Here is a tiny trained network, its code and every weight. The questions are about switching its units off for an input and a target symbol, where a switched-off unit gives its printed mean instead of its output.

import numpy as np


def w(rows, s, z=0):
    codes = np.array(rows[::2]) - 128.0
    scale = np.full(codes.shape[1], s)
    scale[-1] = z or s
    return codes * scale


def f(y):
    return np.maximum(y, 0)


def softmax(a):
    e = np.exp(a - a.max(-1, keepdims=True))
    return e / e.sum(-1, keepdims=True)


def log_softmax(a):
    a = a - a.max(-1, keepdims=True)
    return a - np.log(np.exp(a).sum(-1, keepdims=True))


def net(x, mask):
    ids = ['αγδζηθλμστφψω'.index(c) for c in x.split()]
    T = len(ids)
    res = E[ids] + P[:T]
    q, k, v = (res @ M[0].T for M in (Q, K, V))
    z = softmax(np.where(np.tri(T) > 0, q @ k.T / 2**0.5, -1e9)) @ v
    res = res + np.where(mask[0], z, O[0][:, -1]) @ O[0][:, :-1]
    y = f(res @ A[0][:, :-1].T + A[0][:, -1])
    res = res + np.where(mask[1:17], y, B[0][:, -1]) @ B[0][:, :-1]
    return log_softmax(res[-1] @ U[:, :-1].T + U[:, -1])


Q, K, V, O, A, B = {}, {}, {}, {}, {}, {}
E = w([
[47,37,155,120,142,86,101,163,108,182,121,49],'α',
[57,50,150,140,151,111,105,153,126,183,130,51],'γ',
[42,92,92,141,166,137,68,124,101,102,93,66],'δ',
[52,90,160,156,114,109,89,98,127,111,108,89],'ζ',
[120,139,125,201,160,173,26,98,100,70,111,108],'η',
[131,94,167,149,173,203,73,85,136,183,162,109],'θ',
[122,119,215,147,85,118,50,100,61,125,137,131],'λ',
[83,206,140,45,146,194,95,35,144,142,121,107],'μ',
[176,255,170,156,157,163,94,65,183,93,90,79],'σ',
[126,18,148,153,113,91,227,160,148,55,187,46],'τ',
[243,73,118,159,36,94,105,125,236,38,163,209],'φ',
[132,144,26,5,176,175,77,226,134,144,171,75],'ψ',
[149,204,107,239,45,219,179,92,177,40,227,192],'ω',
],0.0088)
P = w([
[161,117,50,182,168,42,181,49,55,149,165,173],'0',
[14,89,234,160,128,203,27,147,254,143,101,112],'1',
[48,107,205,144,113,195,38,150,221,132,127,95],'2',
[80,118,180,125,110,167,60,156,163,122,136,119],'3',
[108,115,170,108,113,170,85,142,150,105,146,103],'4',
[133,114,146,96,108,152,100,125,146,92,155,99],'5',
[155,121,137,84,106,151,118,111,141,72,169,90],'6',
[172,119,126,73,104,142,131,94,124,54,178,87],'7',
[191,121,110,71,111,148,135,90,112,51,199,75],'8',
[208,119,107,54,114,153,153,82,115,44,208,58],'9',
[214,116,106,42,105,154,176,92,117,46,224,47],'10',
],0.0077)
Q[0] = w([
[39,141,217,124,149,159,8,103,136,151,81,91],'H0',
[107,165,103,174,159,97,145,164,96,228,3,255],'H0',
],0.0083)
K[0] = w([
[216,156,150,30,64,186,165,135,214,4,213,145],'H0',
[3,107,204,135,107,186,59,202,209,170,55,115],'H0',
],0.0062)
V[0] = w([
[145,255,114,126,152,192,92,90,137,125,108,163],'H0',
[75,140,101,39,231,128,128,145,103,196,119,68],'H0',
],0.0086)
O[0] = w([
[119,112,64,187,2,121,80,110,126,176,172,42,94],'H0',
[139,160,164,116,204,33,57,105,153,85,221,65,2],'H0',
],0.0086,0.005)
A[0] = w([
[74,99,225,101,159,144,86,106,152,90,141,38,146],'N0',
[153,118,107,120,94,192,153,136,100,155,40,127,69],'N1',
[111,142,183,160,191,52,81,120,161,73,254,127,209],'N2',
[137,161,169,89,154,161,179,160,102,130,48,184,58],'N3',
[180,201,236,145,165,20,171,105,130,212,175,172,69],'N4',
[143,199,203,136,212,49,99,130,140,71,173,123,2],'N5',
[145,124,114,117,134,142,186,199,126,149,69,208,121],'N6',
[64,177,143,164,149,20,174,80,174,131,54,107,150],'N7',
[132,160,183,102,236,133,167,142,114,78,95,166,149],'N8',
[147,117,65,42,146,134,81,205,131,164,147,110,120],'N9',
[68,51,151,176,171,103,156,117,106,140,127,140,171],'N10',
[132,202,162,91,161,166,54,99,132,139,60,172,141],'N11',
[195,139,94,81,124,125,155,178,173,67,189,154,105],'N12',
[166,78,115,182,116,86,63,132,185,152,205,130,191],'N13',
[128,107,103,130,93,125,105,146,101,190,102,62,83],'N14',
[120,166,137,156,60,42,50,129,114,147,210,59,4],'N15',
],0.0073,0.004)
B[0] = w([
[138,138,134,145,148,125,104,125,71,127,111,127,249],'N0',
[111,124,133,104,131,116,134,137,153,125,150,148,247],'N1',
[87,127,98,106,151,136,119,141,152,153,172,164,248],'N2',
[154,115,87,129,110,125,115,103,151,123,132,84,214],'N3',
[186,104,250,146,105,180,128,118,100,153,118,126,149],'N4',
[211,184,116,115,86,143,134,181,179,112,94,96,176],'N5',
[144,119,130,96,121,129,109,125,124,115,131,95,229],'N6',
[78,165,133,121,158,67,133,130,144,126,118,137,148],'N7',
[98,127,146,144,89,102,142,136,148,122,168,101,253],'N8',
[118,164,147,151,112,147,98,151,109,102,123,143,152],'N9',
[139,131,106,156,163,132,157,124,101,139,102,154,193],'N10',
[141,79,133,133,155,97,163,137,106,99,145,113,193],'N11',
[100,116,125,151,131,142,132,115,107,135,94,162,193],'N12',
[151,94,96,114,127,152,115,117,150,134,97,115,200],'N13',
[124,180,121,140,117,132,126,129,134,134,146,110,185],'N14',
[117,112,186,96,77,126,130,113,107,103,112,108,181],'N15',
],0.014,0.006)
U = w([
[144,170,189,109,122,101,149,166,151,140,145,150,3],'α',
[135,162,180,120,148,112,149,157,155,155,151,150,61],'γ',
[106,168,18,124,186,62,129,141,165,141,158,145,193],'δ',
[37,134,150,128,154,78,167,101,106,116,125,218,203],'ζ',
[180,127,46,240,152,126,118,125,77,113,77,118,163],'η',
[138,91,85,147,211,158,106,89,118,190,166,157,171],'θ',
[156,111,222,149,137,173,148,112,2,113,43,194,239],'λ',
[69,112,130,68,122,105,82,48,96,157,182,109,81],'μ',
[186,175,133,179,80,114,121,80,124,149,71,21,39],'σ',
[125,73,156,129,146,85,195,149,132,82,172,69,182],'τ',
[170,68,124,63,132,127,138,121,195,121,37,158,59],'φ',
[167,164,121,57,126,135,65,184,126,101,116,100,130],'ψ',
[70,162,98,169,65,178,163,141,198,126,190,152,134],'ω',
],0.007,0.0019)

Each question gives the input, a string of symbols that net reads in full, and the target symbol t.
The units are the heads (2 rows each of Q, K, V and O) and the neurons (one row each of A and B). Each row of codes is followed by its name. A weight is (code - 128) times the scale printed after its matrix; where a second scale follows, it is the last column's (O, A, B and U).
mask holds one flag per unit, heads first, then neurons. A switched-off unit (its flag False) gives its mean, the last column of its rows in O or B, instead of its output. The means were averaged over made-up inputs and are rounded, as every weight is.
A unit's drop is (log p(t) with every unit on - log p(t) with that unit switched off) / (log p(t) with every unit on - log p(t) with every unit switched off).
The circuit of an input: a set's keep is (log p(t) with only the set's units on - log p(t) with every unit switched off) / (log p(t) with every unit on - log p(t) with every unit switched off). Starting from the 12 units with the biggest drops (on a tie, the unit counted first), units are removed one at a time, each time the one whose removal leaves the highest keep (on an exact tie, the one counted first), for as long as the keep stays at least 0.8.
circuit, biggest first: the units of the circuit, biggest drop first
top k neurons: the k neurons with the biggest drops, biggest first
input ω ω θ, target ω: top 3 neurons : (N1 N14 N0)
input μ α τ τ η θ μ α, target μ: circuit, biggest first : (H0 N15 N2)
input τ φ μ μ ψ η γ μ, target τ: circuit, biggest first : (H0 N11 N8)
input ψ λ λ, target ψ: circuit, biggest first : (H0 N5)
input ψ η λ θ φ γ ζ τ, target ψ: circuit, biggest first : (H0 N5)
input δ μ δ, target μ: top 2 neurons : (N15 N2)
input δ γ μ η α, target μ: circuit, biggest first : (H0 N15)
input τ σ θ ω, target τ: circuit, biggest first : (H0 N11 N8 N6)
input α λ λ ω θ μ, target ω: circuit, biggest first : (H0 N0)
input α σ λ, target σ: circuit, biggest first : (H0 N2)
input τ λ ψ η μ τ η, target τ: circuit, biggest first : (H0 N8 N11)
input ψ μ τ γ δ δ, target ψ: circuit, biggest first : (H0 N5)
input δ α τ, target δ: circuit, biggest first : (H0 N2 N15)
input λ α μ ω η, target ω: top 2 neurons : (N1 N0)
input τ τ λ φ σ α τ δ μ ω, target τ: top 4 neurons : (N8 N11 N6 N3)
input σ ζ ψ ψ γ θ θ ω α δ, target ω: top 2 neurons : (N0 N14)
input ψ τ ψ α γ, target ψ: top 2 neurons : (N5 N2)
input φ θ μ, target φ: circuit, biggest first : (H0 N3 N6)
input ψ η τ, target ψ: top 4 neurons : (N5 N2 N15 N0)
input μ σ θ μ δ α λ λ θ η μ, target μ: top 2 neurons : (N5 N15)
input μ λ λ, target μ: top neuron : (N2)
input ω γ σ λ τ μ, target ω: top 2 neurons : (N1 N0)
input λ τ τ ζ, target τ: top 3 neurons : (N8 N11 N3)
